Below is a small trained network, with its code and all its weights. Each question gives an input and a class and asks what happens when units are switched off, that is, made to give their printed mean instead of their output.

import numpy as np


def w(rows, s, z=0):
    codes = np.array(rows[::2]) - 128.0
    scale = np.full(codes.shape[1], s)
    scale[-1] = z or s
    return codes * scale


def norm(h):
    return h / np.sqrt((h * h).mean(-1, keepdims=True) + 1e-5)


def f(y):
    return y / 2 * (1 + np.tanh(0.7978845608 * (y + 0.044715 * y**3)))


def log_softmax(a):
    a = a - a.max(-1, keepdims=True)
    return a - np.log(np.exp(a).sum(-1, keepdims=True))


def net(x, mask):
    res = np.array(x, float).reshape(1, 7) / 4 @ E
    u = 0
    for l in range(3):
        y = f(norm(res) @ A[l][:, :-1].T + A[l][:, -1])
        res = res + np.where(mask[u : u + 7], y, B[l][:, -1]) @ B[l][:, :-1]
        u += 7
    return log_softmax(norm(res)[-1] @ U[:, :-1].T + U[:, -1])


A, B = {}, {}
E = w([
[88,139,167,54,157,48,137,203,182],'x0',
[157,147,97,120,130,109,127,107,113],'x1',
[143,134,103,126,138,124,134,115,114],'x2',
[255,173,242,147,98,144,227,230,75],'x3',
[202,32,194,74,198,146,89,105,132],'x4',
[92,89,126,157,133,146,163,125,125],'x5',
[218,69,10,64,43,166,113,184,191],'x6',
],0.006)
A[0] = w([
[107,185,81,144,98,209,232,105,132,111],'0.n1',
[140,112,136,151,58,247,53,84,36,103],'0.n2',
[116,137,106,85,85,134,155,51,140,66],'0.n3',
[148,133,165,127,150,108,169,85,156,1],'0.n4',
[220,1,71,117,88,142,177,194,209,192],'0.n5',
[117,162,182,200,224,97,123,77,60,53],'0.n6',
[122,157,129,175,233,82,190,118,136,198],'0.n7',
],0.0058,0.0046)
B[0] = w([
[164,153,99,168,26,77,27,212,159,164],'0.n1',
[151,142,144,129,133,142,5,179,97,177],'0.n2',
[134,8,106,175,179,83,134,164,174,123],'0.n3',
[189,122,181,171,177,148,253,91,157,106],'0.n4',
[26,159,185,100,109,161,173,106,67,254],'0.n5',
[44,78,244,31,33,217,198,94,52,183],'0.n6',
[66,156,123,20,23,139,143,199,169,195],'0.n7',
],0.0056,0.0057)
A[1] = w([
[218,174,145,203,134,93,254,175,77,6],'1.n1',
[144,125,62,70,113,227,190,138,129,63],'1.n2',
[166,133,64,96,60,151,48,160,108,190],'1.n3',
[181,71,81,82,62,177,139,161,199,23],'1.n4',
[98,159,123,45,185,68,228,151,195,126],'1.n5',
[181,15,171,96,237,172,180,61,143,101],'1.n6',
[104,164,219,184,197,84,130,75,88,104],'1.n7',
],0.0076,0.0026)
B[1] = w([
[129,95,76,135,191,182,150,112,207,210],'1.n1',
[98,130,176,82,115,136,151,146,49,169],'1.n2',
[118,125,198,126,153,88,144,132,94,254],'1.n3',
[67,165,155,22,110,139,205,106,97,153],'1.n4',
[175,74,162,128,110,136,74,197,56,243],'1.n5',
[194,213,147,162,102,8,183,143,166,203],'1.n6',
[102,152,76,19,97,163,164,148,83,174],'1.n7',
],0.011,0.0046)
A[2] = w([
[185,131,152,185,92,215,82,10,59,96],'2.n1',
[200,87,153,128,109,254,148,175,117,157],'2.n2',
[187,158,201,53,121,46,115,167,170,196],'2.n3',
[139,131,202,132,89,37,179,209,100,252],'2.n4',
[69,55,33,72,197,109,53,38,196,139],'2.n5',
[37,164,45,178,93,108,154,184,221,153],'2.n6',
[196,138,86,118,207,255,203,148,160,50],'2.n7',
],0.0067,0.0032)
B[2] = w([
[151,60,43,145,73,91,2,217,65,151],'2.n1',
[50,73,179,116,189,83,35,93,187,183],'2.n2',
[131,160,27,188,106,157,76,84,123,207],'2.n3',
[112,109,54,185,127,140,106,49,132,255],'2.n4',
[153,75,251,159,246,218,115,120,213,164],'2.n5',
[243,127,158,175,81,74,163,73,156,154],'2.n6',
[131,20,184,170,224,127,142,102,169,147],'2.n7',
],0.008,0.0098)
U = w([
[73,84,112,167,90,170,101,98,100,254],'0',
[5,152,146,27,89,205,215,107,46,41],'1',
[83,73,114,163,224,218,126,110,225,68],'2',
[111,41,87,191,54,147,3,234,47,7],'3',
[166,221,64,181,35,64,180,81,165,68],'4',
],0.0078,0.0061)

Each question gives the input, the list of numbers given to net, and the class t.
The units are the neurons (one row each of A and B). Each row of codes is followed by its name. A weight is (code - 128) times the scale printed after its matrix; where a second scale follows, it is the last column's (A, B and U).
mask holds one flag per neuron, layer by layer. A switched-off neuron (its flag False) gives its mean, the last column of its row in B, instead of its output. The means were averaged over made-up inputs and are rounded, as every weight is.
A unit's drop is (log p(t) with every unit on - log p(t) with that unit switched off) / (log p(t) with every unit on - log p(t) with every unit switched off).
The circuit of an input: a set's keep is (log p(t) with only the set's units on - log p(t) with every unit switched off) / (log p(t) with every unit on - log p(t) with every unit switched off). Starting from the 12 units with the biggest drops (on a tie, the unit counted first), units are removed one at a time, each time the one whose removal leaves the highest keep (on an exact tie, the one counted first), for as long as the keep stays at least 0.8.
circuit, biggest first: the units of the circuit, biggest drop first
most important unit: the unit with the biggest drop
k most important neurons: the k neurons with the biggest drops, biggest first
k most important neurons of layer l: the k neurons of layer l with the biggest drops, biggest first
input [-7,-5,4,5,-7,-2,-2], class 3: most important unit -> 0.n1
input [-7,6,0,4,-2,3,1], class 3: 3 most important neurons -> [0.n2; 2.n1; 1.n6]
input [-8,1,-8,-2,6,2,-4], class 3: 2 most important neurons -> [0.n2; 2.n1]
input [4,-1,2,-6,-8,6,4], class 4: 2 most important neurons -> [2.n6; 1.n1]
input [-2,1,3,-8,-3,7,-5], class 2: circuit, biggest first -> [2.n5; 0.n5]
input [-4,0,-5,-8,-3,-3,0], class 2: 2 most important neurons -> [2.n5; 1.n5]
input [6,-2,-3,-2,-5,3,-5], class 3: 3 most important neurons -> [1.n5; 0.n5; 0.n7]
input [1,6,-8,-5,-7,-3,3], class 4: 2 most important neurons of layer 1 -> [1.n1; 1.n3]
input [7,-1,4,6,-2,6,-6], class 3: 3 most important neurons of layer 1 -> [1.n5; 1.n4; 1.n2]
input [-2,-5,-5,-7,-4,-1,6], class 2: 2 most important neurons of layer 1 -> [1.n5; 1.n7]
input [-3,-2,6,7,-4,-2,-8], class 1: 2 most important neurons -> [0.n6; 1.n7]
input [1,1,1,7,8,3,6], class 4: 2 most important neurons -> [1.n6; 0.n7]
input [3,-5,-7,1,7,3,4], class 4: circuit, biggest first -> [1.n6; 0.n7]
input [2,6,-7,7,3,-1,-1], class 2: most important unit -> 1.n1
input [-7,2,8,-4,-5,-4,-3], class 3: circuit, biggest first -> [2.n1; 2.n4]
input [-3,-3,2,3,5,-4,1], class 4: circuit, biggest first -> [1.n6; 0.n1]
input [8,3,-3,-4,-3,2,-5], class 3: 3 most important neurons -> [1.n5; 0.n5; 0.n7]
input [-3,1,3,-8,7,5,7], class 2: 2 most important neurons -> [2.n5; 0.n7]
input [-3,-3,-3,1,0,-1,-4], class 1: 2 most important neurons -> [1.n5; 2.n3]
input [-2,-8,3,6,7,-6,-4], class 4: 2 most important neurons of layer 2 -> [2.n5; 2.n3]
input [-2,-3,2,-5,1,1,-5], class 1: 4 most important neurons of layer 2 -> [2.n4; 2.n2; 2.n3; 2.n7]
input [0,5,4,-7,-1,-6,7], class 1: most important unit -> 1.n4
input [8,8,6,-5,3,-6,1], class 3: 2 most important neurons -> [1.n5; 1.n1]
input [8,7,6,1,-8,-7,1], class 3: 2 most important neurons -> [1.n5; 1.n6]
input [-7,3,5,-6,3,1,-4], class 3: 2 most important neurons of layer 0 -> [0.n6; 0.n2]
input [0,-8,-1,-8,0,2,6], class 2: 2 most important neurons -> [2.n5; 0.n7]
input [3,-3,-3,3,2,-3,-7], class 1: most important unit -> 1.n7
input [-2,4,-7,-6,-7,-5,-2], class 4: 4 most important neurons of layer 2 -> [2.n6; 2.n2; 2.n7; 2.n4]
input [8,1,6,4,5,0,-4], class 3: 2 most important neurons of layer 0 -> [0.n7; 0.n5]
